X =
[[146 112 145 112 146 146 140 144 117 142 132]
 [148 137 148 138 110 110 148 148 120 147 149]
 [112 149 114 149 130 130 120 115 147 118 131]
 [147 109 146 109 113 112 146 146 108 145 144]
 [111 128 110 127 149 149 110 111 144 111 108]]
X[0][0] => 146
X[0] => [146, 112, 145, 112, 146, 146, 140, 144, 117, 142, 132]
X[4][9] => 111
X[4][8] => 144
X[0][10] => 132
X[1][1] => 137
X[1][10] => 149
X[:, 1] => [112, 137, 149, 109, 128]
X[2] => [112, 149, 114, 149, 130, 130, 120, 115, 147, 118, 131]
X[3][1] => 109
X[3][0] => 147
X[:, 9] => [142, 147, 118, 145, 111]
X[3] => [147, 109, 146, 109, 113, 112, 146, 146, 108, 145, 144]
X[1][7] => 148
X[:, 8] => [117, 120, 147, 108, 144]
X[3][6] => 146
X[2][3] => 149
X[4][5] => 149

x = (154, 147, 139, 155, 104)
x[0]	154
x[2]	139
x[4]	104

data =
[[126 132 136 132 123 124 123 137 132 118 135]
 [129 109 135 113 120 135 123 118 110 118 111]
 [134 135 123 131 141 136 140 125 133 147 128]
 [122 106 135 110 107 124 112 122 107  99 112]
 [130 151 121 146 142 125 137 139 150 146 147]]
data[0, 0] -> 126
data[1, 3] -> 113
data[:, 2] -> [136, 135, 123, 135, 121]
data[1, 10] -> 111
data[0, 8] -> 132
data[1] -> [129, 109, 135, 113, 120, 135, 123, 118, 110, 118, 111]
data[3, 2] -> 135
data[4, 10] -> 147
data[2, 9] -> 147
data[0, 3] -> 132
data[0, 7] -> 137
data[2, 2] -> 123
data[0, 9] -> 118
data[1, 9] -> 118
data[1, 4] -> 120
data[3, 4] -> 107
data[2, 6] -> 140
data[2, 7] -> 125
data[4] -> [130, 151, 121, 146, 142, 125, 137, 139, 150, 146, 147]

m =
[[127 144 134 142 109 123 127]
 [115 127 117 120 131 143 121]
 [121 142 121 126 130 108 126]
 [127 124 111 131 137 115 129]
 [133 142 136 129 112 139 133]
 [134 139 131 135 127 102 133]
 [138 108 137 130 137 128 131]
 [128 140 131 133 125 106 129]
 [129 130 136 122 126 137 129]
 [138 128 122 132 121 143 136]
 [117 113 117 140 131 127 116]
 [136 120 139 115 141 126 133]
 [112 143 129 123 127 115 118]]
m[-13, -7] -> 127
m[-3, 6] -> 116
m[11, -4] -> 115
m[:, 2] -> [134, 117, 121, 111, 136, 131, 137, 131, 136, 122, 117, 139, 129]
m[:, -2] -> [123, 143, 108, 115, 139, 102, 128, 106, 137, 143, 127, 126, 115]
m[:, -3] -> [109, 131, 130, 137, 112, 127, 137, 125, 126, 121, 131, 141, 127]
m[-9, -3] -> 112
m[1, 1] -> 127
m[12, 0] -> 112
m[0, -2] -> 123
m[11, 2] -> 139
m[-8, 5] -> 102
m[-4, -2] -> 143
m[:, -7] -> [127, 115, 121, 127, 133, 134, 138, 128, 129, 138, 117, 136, 112]
m[9, 2] -> 122
m[-6, 1] -> 140
m[:, 3] -> [142, 120, 126, 131, 129, 135, 130, 133, 122, 132, 140, 115, 123]
m[-2] -> [136, 120, 139, 115, 141, 126, 133]
m[5] -> [134, 139, 131, 135, 127, 102, 133]
m[-12] -> [115, 127, 117, 120, 131, 143, 121]
m[9, -1] -> 136
m[4] -> [133, 142, 136, 129, 112, 139, 133]
m[-1, -3] -> 127
m[4, -5] -> 136
m[2, -1] -> 126
m[8, 3] -> 122
m[-9, -4] -> 129
m[:, 1] -> [144, 127, 142, 124, 142, 139, 108, 140, 130, 128, 113, 120, 143]
m[7] -> [128, 140, 131, 133, 125, 106, 129]
m[-1, 2] -> 129
m[12, -1] -> 118
m[-12, 3] -> 120
m[0, -1] -> 127
m[-5, -2] -> 137
m[-3, -7] -> 117
m[:, 6] -> [127, 121, 126, 129, 133, 133, 131, 129, 129, 136, 116, 133, 118]

a =
[[128 117 141 108]
 [132 138 114 155]
 [131 139 114 148]]
a[0][0]: 128
a[1][2]: 114
a[1][3]: 155

arr =
array([[115, 103, 103, 110, 154],
       [104, 149, 153, 105, 114],
       [103, 143, 149, 103, 127],
       [105, 111, 122, 104, 150],
       [119, 101, 101, 112, 154],
       [153, 143, 133, 154, 106],
       [153, 143, 133, 154, 106],
       [102, 136, 146, 102, 136],
       [153, 145, 137, 154, 106],
       [102, 137, 147, 102, 135],
       [116, 101, 102, 111, 154],
       [116, 102, 102, 111, 154],
       [153, 150, 146, 155, 103],
       [153, 145, 137, 154, 105]])
arr[0][0] => 115
arr[12][3] => 155
arr[1] => [104, 149, 153, 105, 114]
arr[:, 2] => [103, 153, 149, 122, 101, 133, 133, 146, 137, 147, 102, 102, 146, 137]
arr[0][1] => 103
arr[4][0] => 119
arr[:, 1] => [103, 149, 143, 111, 101, 143, 143, 136, 145, 137, 101, 102, 150, 145]
arr[:, 0] => [115, 104, 103, 105, 119, 153, 153, 102, 153, 102, 116, 116, 153, 153]
arr[6][0] => 153
arr[7][2] => 146
arr[:, 4] => [154, 114, 127, 150, 154, 106, 106, 136, 106, 135, 154, 154, 103, 105]
arr[4][2] => 101
arr[9][1] => 137
arr[10] => [116, 101, 102, 111, 154]
arr[13][4] => 105
arr[7] => [102, 136, 146, 102, 136]
arr[11][0] => 116
arr[4][4] => 154
arr[7][0] => 102
arr[11][4] => 154
arr[8] => [153, 145, 137, 154, 106]
arr[12][4] => 103
arr[1][0] => 104
arr[2][4] => 127
arr[8][1] => 145
arr[10][0] => 116
arr[9][3] => 102
arr[5][2] => 133
arr[0] => [115, 103, 103, 110, 154]
arr[11][3] => 111
arr[11] => [116, 102, 102, 111, 154]
arr[6][3] => 154
arr[2] => [103, 143, 149, 103, 127]
arr[6][1] => 143
arr[9] => [102, 137, 147, 102, 135]
